Each row has a name. Each question is about the rows just above it.

[  5   9 -29  33  -6 -12  50 -12  17 -17   0  15] = tekil
[ -2 -33  13  11  -5 -12  15  19  15  31  11 -13] = livo
[  5   9 -29  32  -6 -12  15  19  15  31  11 -38] = dobun
Repeated in tekil:
[-12]
After [ 32  -6 -12], its row goes on with
[ 15  19  15  31  11 -38]
Go on from [  5   9 -29  32  -6] to the end of its row.
[-12  15  19  15  31  11 -38]

[ 42 -10 -40  20   4  17] = ralak
[ 16  26 -27  19   4  15] = tet
[ 18  23 -26  22  -6  16] = vilo
[22 18 27  6 -7 39] = lok
[14 25 12 10 -8 37] = roro
[ 11  20 -40  23  17  16] = ridas
[ 5 25 40 -6  6 45] = dasog
[ -2  39 -27  13  -7  57] = lakik
The one value in dasog and lok:
[6]
Go on from [14 25 12] to the end of its row.
[10 -8 37]
After [19  4], its row goes on with
[15]

[  6  18 -17 -38 -30  15]  Tuz
[  8 -23  10 -13 -30  16]  komu
[ 8 24 -8 11 -8 -8]  nok
[  1 -11 -35  53  15   4]  gata
[  6  18 -17 -38   8   7]  Pap
[  8  23  55  12 -16   7]  Kevi
[ -4  -2 -16 -16   3  -1]  zili
[  8  23 -35  54 -16   7]  dafig
[-14 -17   0  29   8   1]  lani
[ 7  3 18 37 46 10]  riled
[  7  15 -23   7  -2   2]  lor
The value that nok holds more than once:
[-8]
After [-35  53], its row goes on with
[15  4]
Which value appears more than once in lor?
[7]
Go on from [ 10 -13] to the end of its row.
[-30  16]
The rest of the row after [ 15 -23   7]:
[-2  2]

[-10  -3  -9 -35] : runa
[-11  -3  -9   0] : Vopeb
[-16 -17 -11 -10] : riteb
[-23 -48 -23 -34] : pib
The value that pib holds more than once:
[-23]
The rest of the row after [-11  -3]:
[-9  0]

[ -3  19  -9  -5  -6  11  23 -21  -7   3   4  58   1  -3 -12  34  -6   9
  -5  -3  -4 -21   4  26 -26 -10   8  15 -25  14  22  -4  19  26 -14  -2
  -3  22 -11   3   4  -4   0 -28  14  -3  21   7 -10   2   6  -4  15 -14
   3  -4 -18  -9  -5  -1 -21  -1  -7  16]  Sunug
[ -2   4  -1   2   3   0 -10  -8  -3   1  -1   0  -2   3  -2   5   4  -6
  -2  -7  -3  -2   0  -4  -2  -6  -1   0  -3  -5   6   2   1   3   0   6
   6  -3   0   4   1   8   2  -3  -3   3   7  -3  -5  -6   6   6   9   5
  -1  -7 -16 -36 -17 -14   9  27   1 -10]  didu
[ -3  -4  -8  -9  -4  -5 -18  -7   0  -2  -3  -2   6   7  -1   5 -10  -7
  -3  -2  16   9   5  14   3   0  -3  -1   7 -10  23   3  -7   3 -14  11
 -26  16  -4   0  -5  -7   8   6  -8  -7  -5  -5 -12  10 -25   5  -2   9
  10   8   6   4   7   5 -12   6   3  -3]  nikog
[ -2   4  -1   2   3   0 -10  -8  -3   1  -1   0  -2   3  -2   5   4  -6
  -2  -7  -3  -2   0  -4  -2  -6  -1   0  -3  -5   6   2   1   3   0   6
   6  -3   0   4   1   8   2  -3  -3   3   7  -3  -5  -6   6  -5   0  -1
  -5  -3   0   4   8   2   4  -5  -1  -4]  fona
Whose row is [ -2   4  -1   2   3   0 -10  -8  -3   1  -1   0  -2   3  -2   5   4  -6
  -2  -7  -3  -2   0  -4  -2  -6  -1   0  -3  -5   6   2   1   3   0   6
   6  -3   0   4   1   8   2  -3  -3   3   7  -3  -5  -6   6  -5   0  -1
  -5  -3   0   4   8   2   4  -5  -1  -4]?
fona
The row with [ -3  19  -9  -5  -6  11  23 -21  -7   3   4  58   1  -3 -12  34  -6   9
  -5  -3  -4 -21   4  26 -26 -10   8  15 -25  14  22  -4  19  26 -14  -2
  -3  22 -11   3   4  -4   0 -28  14  -3  21   7 -10   2   6  -4  15 -14
   3  -4 -18  -9  -5  -1 -21  -1  -7  16] is
Sunug
Whose row is [ -2   4  -1   2   3   0 -10  -8  -3   1  -1   0  -2   3  -2   5   4  -6
  -2  -7  -3  -2   0  -4  -2  -6  -1   0  -3  -5   6   2   1   3   0   6
   6  -3   0   4   1   8   2  -3  -3   3   7  -3  -5  -6   6   6   9   5
  -1  -7 -16 -36 -17 -14   9  27   1 -10]?
didu

[-11  16   6 -12 -10 -19  13 -13  42]  Beger
[ -3  21 -36 -12  12  13  -5   3 -34]  rel
[-13  -3 -18   7   2  23  26   4 -28]  nume
[-4 -9 25 -8 -9  2 -9 -9 24]  veno
[-47  10 -36  10  -1  39  41 -26  10]  Lisum
[  7 -11  14  -5  25  12  21   3  34]  motu
[-20  42 -20   8  27 -20   8   8  -9]  Ramef
[ -1   1 -16 -23  -8  22 -13 -20  12]  pupo
The value that Lisum holds more than once:
[10]
Which value appears more than once in veno?
[-9]
Which value is in both rel and Lisum?
[-36]
Shared by veno and motu:
[25]
Whose row is [-20  42 -20   8  27 -20   8   8  -9]?
Ramef
[ -3  21 -36 -12  12  13  -5   3 -34] is in which row?
rel
Shared by Beger and Ramef:
[42]

[  1   6  -2   9  -5   2  13   9  -4   2  -5   4   6 -11  -2 -17  -4   3
  -7   2 -12  -4   5] = feken
[  2   4  -1   8  -4   2  17   9  -2   1  -5   5  10 -12  -4 -15  -5   3
  -8   0 -15  -5   7] = Zofat
[  3   8  -5  17 -19   3  17   3   1  -5  -9   9   6 -19  -1 -37   9 -12
   2   5 -18 -23  -2] = rora
[-18  11   6  -4 -24  -4  -1 -13   4 -28  -3  25  -6 -17 -31 -18   8  13
  11  16  11  -7 -15] = Fevo
[-12  30   4 -36  23   1  32 -28  19   9   1  11 -42 -33 -11  12  -8 -33
   8  18 -33  20  31] = fem
[ 13  17 -12  21  -7   7  34   2   4   9   2  -2  -4 -26  24 -46   8 -43
   2   5 -24 -24  13] = vemo
[  4   6  -3   5   0   4  22   5   2   4   0   3   0 -17   0 -16  -4  -7
  -6   1 -23  -6  12] = mazem
[ 11   4  -7  17  -4   7  25  13  -1   8  -7  -1   8 -16  10 -29   1 -14
  -8  -4 -30 -16  10] = Dal
[ 21  -6  -4  34 -19  14  46  12  14  -3 -16   4  10 -31  10 -57  30 -44
   3 -14 -57 -56  11] = pizoz
[  8  12  -8  17  -3   2  15  13  -9  16  -4  -3   9  -9  17 -27 -11  -7
 -11   4 -18  -2   7] = turo
[  2 -29   5  24 -35   7  21  15  12 -29 -36  23  27 -19 -40 -35  32  16
  -1 -20 -14 -55 -10] = Kug
[ 21  -6 -12  34 -19  14  46  12  14  -3 -16   4  10 -31  10 -57  30 -44
   3 -14 -57 -56  11] = sotok
Where do [  2   4  -1   8  -4   2  17   9  -2   1  -5   5  10 -12  -4 -15  -5   3
  -8   0 -15  -5   7] appear?
Zofat
The rest of the row after [9 2]:
[ -2  -4 -26  24 -46   8 -43   2   5 -24 -24  13]
After [-1  8 -7 -1], its row goes on with
[  8 -16  10 -29   1 -14  -8  -4 -30 -16  10]
Which row holds [  4   6  -3   5   0   4  22   5   2   4   0   3   0 -17   0 -16  -4  -7
  -6   1 -23  -6  12]?
mazem

[ -9  22  47  29  41 -24  17  21  -3  -6 -31] : rur
[ 33 -13 -31  -6  -9  39  17 -34 -20 -36  -4] : fetis
[ 11 -22 -36 -21  -8 -44 -25  32  20 -12  32] : kife
[ -4  16 -27  34  -5  43  21 -59  16 -13  -7] : rina
[ 28  21  36  -6   4  44  21 -26 -22  29  -3] : Dosi
[  7 -10 -29 -60 -10  16 -10 -15 -11  32 -10] : Nef
[-30  37 -18  29  42 -24  37  -3 -20  30  16] : sis
Go on from [44 21] to the end of its row.
[-26 -22  29  -3]
The rest of the row after [ 29  42 -24]:
[ 37  -3 -20  30  16]
Repeated in Nef:
[-10]
Which value appears more than once in sis?
[37]

[ 31 -15 -34   3]  Zumu
[ 19 -19 -38 -19]  Zos
[ 17  31 -13 -12]  mizu
[ 20  -2 -32  -2]  Mekef
[ 61  -2 -10 -22]  pup
[ 30 -16 -34   4]  novo
[ 58  -1 -10 -32]  suti
[ 54 -19 -38 -18]  pasev
[ 53 -11 -31 -15]  gud
The rest of the row after [58 -1]:
[-10 -32]
Go on from [20 -2] to the end of its row.
[-32  -2]
Go on from [ 31 -13] to the end of its row.
[-12]
The rest of the row after [ -1 -10]:
[-32]
The value that Mekef holds more than once:
[-2]

